Table B holds the same points as the rows below, measured another way and shuffled. Each row below is followed by which row of B it is.
B:
Jl: -12	-1	-2	16	-11	19	8	10	4	0	-6	-15	8	1	11
Sl: -17	-6	4	-7	2	9	2	4	9	-10	-2	-22	2	1	0
hd: 6	2	3	-43	10	-34	5	1	0	4	8	30	8	4	-12
Sq: -16	-1	-4	18	-11	26	1	8	7	-1	-7	-18	-4	3	8
zt: 22	8	-1	4	3	-19	32	18	-1	-3	-11	-19	-4	2	-17
sd: -5	-5	5	-6	-12	24	-9	8	7	0	-9	8	8	0	16
md: -12	-7	-1	-17	4	-17	-18	-17	-3	5	8	31	-1	3	3
zd: -21	-3	-8	-17	0	5	-3	5	11	15	8	-5	-13	13	2
Tt: -5	1	-9	-9	-15	-27	15	7	-4	5	-6	18	-1	8	-8
Jm: -23	-9	-7	-17	-1	-13	-15	-14	1	2	9	12	-8	9	-2
th: 3	-13	-3	2	-11	-3	-18	-8	-1	14	-1	16	1	12	7
sj: 1	5	1	-1	3	6	5	1	-2	7	2	0	0	-5	-1
tj: 3	7	1	7	-6	17	8	14	6	5	-9	5	-4	-1	11
nf: 10	-5	2	-7	-2	-22	-3	-6	-8	-6	-5	17	7	-2	-8
Fr: 11	8	-6	17	0	-15	9	9	-4	-14	-4	-3	-14	-4	-7
Ml: 9	-2	-3	-11	2	-23	4	-7	-1	1	8	21	-3	4	-9
jc: -10	-5	-9	11	-4	4	-10	-8	1	14	5	-1	-14	7	7
Pm: -10	-4	-7	-21	-6	-25	2	2	0	1	4	22	-5	7	-5
hs: 19	4	5	12	12	-19	11	1	-2	-8	-1	-11	0	-2	-9
pj: -8	1	-7	-8	-7	-18	10	-1	-2	-3	1	25	0	-2	-2
Hg: 18	-2	2	18	0	3	2	-1	-7	6	-7	-1	7	-2	-3
Hj: 4	1	7	-12	-9	8	4	9	0	3	-10	14	16	-4	5
ql: -9	-2	-7	-16	9	-12	5	9	10	-1	0	-12	-15	8	-11
ls: 1	2	-7	20	-9	6	7	7	-2	6	-10	-17	-9	8	1
gf: -8	-7	-7	-7	-6	-25	-6	2	2	-5	1	11	-5	12	-6
Jh: -20	2	-2	-6	-4	13	8	6	6	-3	4	-5	7	-4	5
rh: -15	3	-8	21	-7	19	10	10	5	-1	-8	-26	-12	2	-3
Cm: 26	10	-2	4	-4	-13	15	3	-10	7	-7	17	-4	-5	-6

-44	0	9	6	1	3	-4	-5	1	4	-4	0	-11	5	-14	9	-10	9	0	13	3 : md
-19	-14	1	1	1	-4	-19	0	5	6	5	0	0	-10	-1	-1	10	-18	1	7	-2 : jc
14	-26	-2	9	4	5	9	6	-4	-11	-5	-5	-3	0	8	2	19	-4	-2	2	-1 : rh
-10	-4	9	5	-2	2	-1	-7	1	-3	-10	-1	11	0	9	6	1	0	6	8	12 : gf
4	-1	7	4	0	9	23	5	-6	21	-5	-2	3	7	6	-3	5	-2	7	-12	0 : Hg
-28	-8	6	3	1	-8	-7	-14	11	-4	-2	4	-5	-5	-7	5	0	4	6	11	6 : Jm
-21	-7	4	3	5	9	-3	-11	5	29	-4	4	14	-4	21	1	9	-8	-1	8	-1 : th
-6	7	1	-2	1	4	-11	6	-38	-4	1	-9	4	-4	-4	7	-18	-4	3	-1	-3 : Cm
17	-6	3	4	1	-7	19	1	21	-5	-8	10	-4	5	3	-2	17	6	-2	1	4 : Sl
8	8	0	-2	-16	-4	21	8	-14	1	-4	-3	-1	24	-15	4	-4	1	3	2	14 : hs
-18	1	17	2	-4	-3	-14	-8	-5	-16	-3	-5	9	-12	-6	1	-2	-11	4	3	1 : Pm
13	-24	1	12	5	7	11	4	10	4	-3	3	-4	3	11	1	18	0	-11	-4	-9 : Sq
-17	-12	-8	-15	-3	-13	-16	-10	-1	-21	4	6	1	-26	3	-9	31	-29	0	15	2 : zd
35	6	-8	-11	-10	-3	13	-3	-37	-15	-7	-8	23	-3	10	-2	8	-16	7	3	4 : zt
-10	-4	8	1	0	9	-7	-1	-12	-14	-8	-9	5	-2	-5	10	-18	1	-5	5	-9 : pj
-2	-2	16	8	-2	0	-16	-9	-18	-11	-7	-10	16	-12	8	4	-9	-10	6	-2	-12 : Tt
5	-8	-26	-2	7	14	2	-3	-23	1	-5	-3	13	-2	21	6	5	1	-24	15	-8 : tj
8	-9	-16	-12	-1	3	0	-8	-17	-18	-6	-5	20	-12	18	-1	16	-13	-3	37	5 : ql
6	-7	0	8	15	21	6	-3	10	12	-4	5	5	3	22	2	5	8	-23	4	-11 : sd
12	-2	2	0	-3	-6	-7	-2	16	-14	6	2	-4	-8	-6	-8	-1	-5	-7	-11	-19 : Jh
-4	-1	3	-4	-3	1	0	5	-7	-6	4	-2	-8	0	-11	-1	4	-5	-3	-1	-5 : sj
-12	8	0	-9	-8	-2	-11	-5	-14	-6	2	0	11	-2	-9	2	-18	-7	4	11	-6 : Ml
22	-8	4	10	1	4	3	2	19	4	0	2	1	2	9	-2	11	-7	-6	-19	-15 : Jl
-13	23	2	-30	-8	-1	-13	-11	-21	-25	0	-4	14	-14	-4	0	-7	-11	2	18	-2 : hd
4	-18	-1	7	3	5	10	3	-13	1	-8	-3	3	1	12	3	23	-6	5	-2	7 : ls
11	4	11	0	2	20	5	1	-1	7	-5	-2	10	-4	15	-1	1	1	-14	-1	-21 : Hj
8	-7	-3	4	0	6	3	9	-23	-12	-7	-15	3	16	-3	13	-13	12	-1	4	23 : Fr
-3	5	25	6	-1	12	8	2	-2	10	-11	-6	6	11	0	6	-12	8	5	-3	2 : nf
